Below are the code and all the weights of a small trained network. Each question names an input and a target symbol and asks about switching units off, where a switched-off unit gives its printed mean instead of its output.

import numpy as np


def w(rows, s, z=0):
    codes = np.array(rows[::2]) - 128.0
    scale = np.full(codes.shape[1], s)
    scale[-1] = z or s
    return codes * scale


def norm(h):
    return h / np.sqrt((h * h).mean(-1, keepdims=True) + 1e-5)


def f(y):
    return y / 2 * (1 + np.tanh(0.7978845608 * (y + 0.044715 * y**3)))


def softmax(a):
    e = np.exp(a - a.max(-1, keepdims=True))
    return e / e.sum(-1, keepdims=True)


def log_softmax(a):
    a = a - a.max(-1, keepdims=True)
    return a - np.log(np.exp(a).sum(-1, keepdims=True))


def net(x, mask):
    ids = ['ΘΛαγεζμστφψ'.index(c) for c in x.split()]
    T = len(ids)
    res = E[ids] + P[:T]
    u = 0
    for l in range(2):
        r = norm(res)
        for j in range(3):
            rows = slice(2 * j, 2 * j + 2)
            q, k, v = (r @ M[l][rows].T for M in (Q, K, V))
            z = softmax(np.where(np.tri(T) > 0, q @ k.T / 2**0.5, -1e9)) @ v
            o = O[l][rows]
            res = res + np.where(mask[u + j], z, o[:, -1]) @ o[:, :-1]
        u += 3
        y = f(norm(res) @ A[l][:, :-1].T + A[l][:, -1])
        res = res + np.where(mask[u : u + 4], y, B[l][:, -1]) @ B[l][:, :-1]
        u += 4
    return log_softmax(norm(res)[-1] @ U[:, :-1].T + U[:, -1])


Q, K, V, O, A, B = {}, {}, {}, {}, {}, {}
E = w([
[113,115,88,126,66,102,176],'Θ',
[83,172,78,166,37,181,91],'Λ',
[161,72,114,131,71,114,252],'α',
[38,169,6,159,170,111,119],'γ',
[182,141,143,141,155,136,172],'ε',
[251,55,189,112,89,134,151],'ζ',
[41,125,28,31,49,80,83],'μ',
[151,142,165,105,107,167,171],'σ',
[144,135,118,173,205,100,242],'τ',
[165,136,138,117,210,89,191],'φ',
[174,133,144,127,80,113,110],'ψ',
],0.014)
P = w([
[171,134,126,131,189,142,100],'0',
[135,114,170,157,143,117,115],'1',
[189,164,92,109,45,79,249],'2',
[67,83,138,64,186,189,171],'3',
[116,96,162,164,141,109,107],'4',
[165,161,97,135,59,97,194],'5',
[73,55,109,66,187,185,195],'6',
[105,81,159,170,137,104,109],'7',
[166,166,88,139,72,97,178],'8',
[96,44,102,71,165,186,152],'9',
[91,56,155,179,133,97,118],'10',
[174,183,78,130,82,93,157],'11',
[128,46,128,91,161,181,113],'12',
],0.021)
Q[0] = w([
[180,188,147,134,172,118,132],'0.h0',
[82,80,109,167,168,102,116],'0.h0',
[68,121,73,186,163,65,119],'0.h1',
[146,80,179,136,91,138,103],'0.h1',
[58,157,204,93,132,203,132],'0.h2',
[118,248,193,169,83,119,132],'0.h2',
],0.014)
K[0] = w([
[145,216,203,135,179,161,155],'0.h0',
[110,18,110,244,150,170,81],'0.h0',
[41,85,36,185,153,91,151],'0.h1',
[179,66,199,139,72,84,115],'0.h1',
[108,142,231,185,91,73,123],'0.h2',
[117,254,182,115,98,189,148],'0.h2',
],0.0098)
V[0] = w([
[91,31,176,144,159,151,33],'0.h0',
[160,95,86,124,137,183,170],'0.h0',
[179,80,159,151,141,184,62],'0.h1',
[84,83,192,114,194,99,140],'0.h1',
[92,128,254,191,176,101,47],'0.h2',
[131,23,84,131,137,130,122],'0.h2',
],0.007)
O[0] = w([
[133,97,248,174,164,125,72,115],'0.h0',
[86,123,95,122,42,152,44,116],'0.h0',
[73,160,114,161,184,117,82,22],'0.h1',
[100,112,85,120,142,126,92,183],'0.h1',
[121,39,90,179,166,85,103,32],'0.h2',
[62,254,235,109,123,154,89,255],'0.h2',
],0.0074,0.0031)
A[0] = w([
[115,127,138,218,126,1,108,163],'0.n0',
[132,52,151,97,146,191,134,93],'0.n1',
[82,82,129,91,55,117,142,251],'0.n2',
[89,64,83,51,153,239,103,255],'0.n3',
],0.009,0.00075)
B[0] = w([
[164,151,137,139,113,87,124,198],'0.n0',
[9,117,50,153,152,124,95,184],'0.n1',
[182,115,164,157,196,124,143,190],'0.n2',
[129,117,160,118,161,146,232,253],'0.n3',
],0.014,0.0061)
Q[1] = w([
[215,160,92,173,125,215,121],'1.h0',
[209,156,224,197,12,40,63],'1.h0',
[192,183,185,92,74,78,115],'1.h1',
[32,118,45,68,221,246,205],'1.h1',
[43,117,233,215,133,21,169],'1.h2',
[70,96,146,105,157,204,163],'1.h2',
],0.012)
K[1] = w([
[160,133,77,156,119,156,252],'1.h0',
[227,141,24,61,161,192,85],'1.h0',
[146,139,59,82,129,162,162],'1.h1',
[14,111,242,191,59,18,154],'1.h1',
[138,159,129,210,238,146,107],'1.h2',
[55,108,173,150,139,99,150],'1.h2',
],0.013)
V[1] = w([
[184,180,200,125,118,53,187],'1.h0',
[123,149,132,250,52,175,120],'1.h0',
[147,31,140,140,144,177,181],'1.h1',
[164,182,63,149,163,151,174],'1.h1',
[103,114,233,206,70,64,166],'1.h2',
[154,182,42,154,101,106,225],'1.h2',
],0.014)
O[1] = w([
[184,126,136,113,116,63,65,219],'1.h0',
[232,200,159,225,164,144,190,86],'1.h0',
[220,162,80,110,113,7,177,64],'1.h1',
[149,100,67,117,210,179,174,207],'1.h1',
[129,133,40,77,180,162,115,71],'1.h2',
[164,188,161,116,124,118,22,252],'1.h2',
],0.015,0.012)
A[1] = w([
[138,111,141,136,116,60,123,31],'1.n0',
[216,161,100,122,65,121,160,4],'1.n1',
[74,135,155,78,3,101,133,12],'1.n2',
[109,105,145,132,165,121,200,74],'1.n3',
],0.019,0.0035)
B[1] = w([
[99,220,123,88,86,219,114,151],'1.n0',
[188,82,236,5,60,215,225,220],'1.n1',
[89,217,135,181,219,90,189,208],'1.n2',
[153,154,79,139,65,128,74,254],'1.n3',
],0.016,0.0057)
U = w([
[91,130,114,113,187,247,127,2],'Θ',
[173,153,138,201,172,120,179,137],'Λ',
[180,107,104,130,233,91,122,73],'α',
[133,38,213,184,126,75,85,141],'γ',
[68,127,120,161,3,124,130,136],'ε',
[90,99,70,135,67,143,195,230],'ζ',
[66,38,91,59,90,110,76,64],'μ',
[144,96,164,69,83,158,199,248],'σ',
[153,186,147,103,129,131,49,98],'τ',
[54,160,154,115,146,79,183,173],'φ',
[163,69,62,197,100,110,77,181],'ψ',
],0.014,0.0042)

Each question gives the input, a string of symbols that net reads in full, and the target symbol t.
The units are the heads (2 rows each of Q, K, V and O) and the neurons (one row each of A and B). Each row of codes is followed by its name. A weight is (code - 128) times the scale printed after its matrix; where a second scale follows, it is the last column's (O, A, B and U).
mask holds one flag per unit, layer by layer, with each layer's heads first. A switched-off unit (its flag False) gives its mean, the last column of its rows in O or B, instead of its output. The means were averaged over made-up inputs and are rounded, as every weight is.
A unit's drop is (log p(t) with every unit on - log p(t) with that unit switched off) / (log p(t) with every unit on - log p(t) with every unit switched off).
The circuit of an input: a set's keep is (log p(t) with only the set's units on - log p(t) with every unit switched off) / (log p(t) with every unit on - log p(t) with every unit switched off). Starting from the 12 units with the biggest drops (on a tie, the unit counted first), units are removed one at a time, each time the one whose removal leaves the highest keep (on an exact tie, the one counted first), for as long as the keep stays at least 0.8.
circuit, biggest first: the units of the circuit, biggest drop first
unit that matters most: the unit with the biggest drop
top k neurons: the k neurons with the biggest drops, biggest first
k most important neurons of layer l: the k neurons of layer l with the biggest drops, biggest first
which heads matter: for each layer, one digit per head in row order, 1 if its drop is at least 0.15 and else 0, layers parted by /
input γ τ φ ε, target α: which heads matter	000 / 100
input φ Λ α σ Λ γ ε γ τ μ σ μ μ, target ζ: which heads matter	000 / 111
input ζ μ σ τ φ Λ γ γ φ γ Λ, target ζ: which heads matter	000 / 001
input μ ε μ, target τ: top 2 neurons	[0.n3; 0.n1]
input ε τ φ γ γ γ μ γ γ τ α, target ε: 2 most important neurons of layer 1	[1.n3; 1.n0]
input τ φ μ γ γ ε ζ α γ Θ α, target τ: which heads matter	001 / 011
input γ μ Θ Θ, target φ: circuit, biggest first	[1.h1; 1.n2]
input φ γ φ Θ γ ψ γ Θ μ γ, target τ: circuit, biggest first	[1.h1; 1.n0]
input σ μ μ φ α γ μ, target σ: unit that matters most	1.h1
input τ μ τ ψ Θ γ α γ γ α μ σ Θ, target φ: which heads matter	001 / 010
input μ γ φ γ μ μ ζ τ, target μ: which heads matter	000 / 101
input γ γ γ ε μ γ γ Λ ε γ μ, target γ: 2 most important neurons of layer 0	[0.n2; 0.n0]
input γ γ γ γ ψ μ ψ, target γ: which heads matter	010 / 110
input α ψ γ γ Λ μ φ γ α ψ μ, target α: most important neuron of layer 0	[0.n3]
input μ μ γ ζ γ τ γ σ γ γ, target ζ: top 2 neurons	[0.n3; 1.n3]
input γ ε φ Λ γ γ ζ, target Θ: 2 most important neurons of layer 0	[0.n3; 0.n0]
input σ μ γ γ ζ γ γ γ, target σ: top 2 neurons	[0.n3; 1.n1]
input γ α τ φ γ, target γ: top 2 neurons	[0.n1; 0.n0]
input γ γ τ γ γ τ μ φ γ γ μ ψ, target σ: which heads matter	101 / 010
input γ ψ γ ψ γ ψ ε φ Λ, target σ: top neuron	[0.n1]
input φ γ μ μ σ α τ, target ζ: which heads matter	000 / 111
input γ γ γ γ τ Λ μ, target α: which heads matter	000 / 101
input ψ Θ Λ γ α φ γ, target σ: which heads matter	000 / 110
